Below are the code and all the weights of a small trained network. Each question names an input and a class and asks about switching units off, where a switched-off unit gives its printed mean instead of its output.

import numpy as np


def w(rows, s, z=0):
    codes = np.array(rows[::2]) - 128.0
    scale = np.full(codes.shape[1], s)
    scale[-1] = z or s
    return codes * scale


def norm(h):
    return h / np.sqrt((h * h).mean(-1, keepdims=True) + 1e-5)


def f(y):
    return y / 2 * (1 + np.tanh(0.7978845608 * (y + 0.044715 * y**3)))


def log_softmax(a):
    a = a - a.max(-1, keepdims=True)
    return a - np.log(np.exp(a).sum(-1, keepdims=True))


def net(x, mask):
    res = np.array(x, float).reshape(1, 5) / 4 @ E
    u = 0
    for l in range(2):
        y = f(norm(res) @ A[l][:, :-1].T + A[l][:, -1])
        res = res + np.where(mask[u : u + 16], y, B[l][:, -1]) @ B[l][:, :-1]
        u += 16
    return log_softmax(norm(res)[-1] @ U[:, :-1].T + U[:, -1])


A, B = {}, {}
E = w([
[141,16,75,165],'x0',
[81,186,35,184],'x1',
[199,152,229,253],'x2',
[243,181,46,89],'x3',
[93,217,122,138],'x4',
],0.004)
A[0] = w([
[114,54,109,66,150],'0.n0',
[40,161,61,73,167],'0.n1',
[206,134,144,126,112],'0.n2',
[126,86,120,117,104],'0.n3',
[1,112,55,181,148],'0.n4',
[133,103,109,217,99],'0.n5',
[37,159,47,192,3],'0.n6',
[176,135,161,221,94],'0.n7',
[70,157,165,62,144],'0.n8',
[42,160,151,133,178],'0.n9',
[105,69,140,81,128],'0.n10',
[189,191,99,62,78],'0.n11',
[132,233,36,129,166],'0.n12',
[183,242,149,183,75],'0.n13',
[76,152,229,102,150],'0.n14',
[50,48,182,97,53],'0.n15',
],0.0091,0.0035)
B[0] = w([
[95,86,8,167,185],'0.n0',
[161,131,145,227,247],'0.n1',
[76,177,140,145,159],'0.n2',
[116,122,56,160,129],'0.n3',
[95,162,127,190,240],'0.n4',
[150,169,121,128,168],'0.n5',
[84,194,152,163,177],'0.n6',
[137,111,189,177,203],'0.n7',
[95,93,136,100,186],'0.n8',
[131,178,135,126,202],'0.n9',
[118,111,88,126,161],'0.n10',
[146,113,162,52,183],'0.n11',
[183,246,160,99,255],'0.n12',
[89,3,99,102,216],'0.n13',
[29,132,201,57,207],'0.n14',
[108,158,61,61,185],'0.n15',
],0.0062,0.0045)
A[1] = w([
[151,50,150,96,207],'1.n0',
[32,192,133,130,204],'1.n1',
[159,164,115,50,129],'1.n2',
[131,88,96,133,110],'1.n3',
[168,134,160,169,70],'1.n4',
[146,84,105,122,87],'1.n5',
[177,123,137,133,148],'1.n6',
[133,137,143,178,114],'1.n7',
[130,153,126,58,141],'1.n8',
[135,125,83,166,160],'1.n9',
[97,92,114,132,129],'1.n10',
[8,89,156,171,175],'1.n11',
[93,121,185,104,128],'1.n12',
[136,135,172,126,166],'1.n13',
[195,86,161,163,3],'1.n14',
[176,74,106,148,248],'1.n15',
],0.014,0.0032)
B[1] = w([
[73,121,101,117,181],'1.n0',
[109,116,133,84,251],'1.n1',
[255,108,102,208,183],'1.n2',
[65,99,87,169,135],'1.n3',
[70,108,162,123,160],'1.n4',
[89,120,78,200,130],'1.n5',
[125,129,166,155,149],'1.n6',
[68,163,193,82,163],'1.n7',
[182,127,123,143,174],'1.n8',
[98,93,153,126,160],'1.n9',
[123,127,67,66,142],'1.n10',
[206,133,114,65,255],'1.n11',
[182,30,158,92,183],'1.n12',
[146,73,159,157,172],'1.n13',
[117,140,203,194,158],'1.n14',
[103,42,141,194,175],'1.n15',
],0.0085,0.0073)
U = w([
[86,59,215,249,87],'0',
[45,248,107,164,142],'1',
[71,102,46,31,70],'2',
[251,185,91,173,176],'3',
[104,185,189,121,1],'4',
[127,71,198,51,218],'5',
[163,48,144,103,127],'6',
[53,32,9,207,165],'7',
],0.016,0.0029)

Each question gives the input, the list of numbers given to net, and the class t.
The units are the neurons (one row each of A and B). Each row of codes is followed by its name. A weight is (code - 128) times the scale printed after its matrix; where a second scale follows, it is the last column's (A, B and U).
mask holds one flag per neuron, layer by layer. A switched-off neuron (its flag False) gives its mean, the last column of its row in B, instead of its output. The means were averaged over made-up inputs and are rounded, as every weight is.
A unit's drop is (log p(t) with every unit on - log p(t) with that unit switched off) / (log p(t) with every unit on - log p(t) with every unit switched off).
most important unit: the unit with the biggest drop
top k neurons: the k neurons with the biggest drops, biggest first
k most important neurons of layer l: the k neurons of layer l with the biggest drops, biggest first
drop when u is switched off: that unit's drop, to one decimal
input [-8,5,1,-3,8], class 5: most important unit : 0.n13
input [5,-2,-4,8,3], class 3: 2 most important neurons of layer 0 : [0.n12; 0.n13]
input [2,-7,-2,4,2], class 7: top 2 neurons : [0.n12; 0.n0]
input [8,-7,-6,-8,6], class 7: 2 most important neurons of layer 0 : [0.n0; 0.n12]
input [-4,3,-3,0,0], class 1: top 2 neurons : [0.n1; 1.n11]
input [-8,-3,-4,-3,-7], class 2: 2 most important neurons of layer 0 : [0.n0; 0.n12]
input [3,0,4,-8,-6], class 2: 2 most important neurons of layer 0 : [0.n15; 0.n1]
input [1,-5,1,6,-5], class 7: top 2 neurons : [0.n12; 0.n1]
input [-8,5,8,-1,-4], class 6: top 2 neurons : [0.n13; 1.n12]
input [8,-2,4,-1,-8], class 7: 3 most important neurons of layer 0 : [0.n12; 0.n1; 0.n0]
input [-3,-4,-7,2,1], class 3: top 2 neurons : [0.n13; 1.n2]
input [3,-1,-7,-4,8], class 1: 3 most important neurons of layer 0 : [0.n4; 0.n1; 0.n13]
input [5,6,-4,-4,-1], class 1: top 2 neurons : [0.n6; 0.n4]
input [-2,4,-2,-4,0], class 1: most important neuron of layer 0 : [0.n4]
input [-6,5,-1,1,2], class 3: top 2 neurons : [0.n12; 1.n2]
input [5,8,3,-4,-4], class 4: 2 most important neurons of layer 1 : [1.n7; 1.n11]
input [3,8,0,4,6], class 1: 2 most important neurons of layer 0 : [0.n6; 0.n4]
input [6,7,5,3,0], class 0: top 2 neurons : [0.n14; 0.n7]
input [2,-3,-1,-5,-8], class 2: 2 most important neurons of layer 1 : [1.n10; 1.n2]
input [3,0,-5,-6,3], class 2: top neuron : [1.n11]
input [-2,8,8,3,-2], class 0: drop when 0.n13 is switched off : 0.4
input [-8,-7,-6,7,3], class 3: drop when 1.n2 is switched off : 0.2
input [6,-3,8,-6,6], class 5: drop when 0.n7 is switched off : -0.1
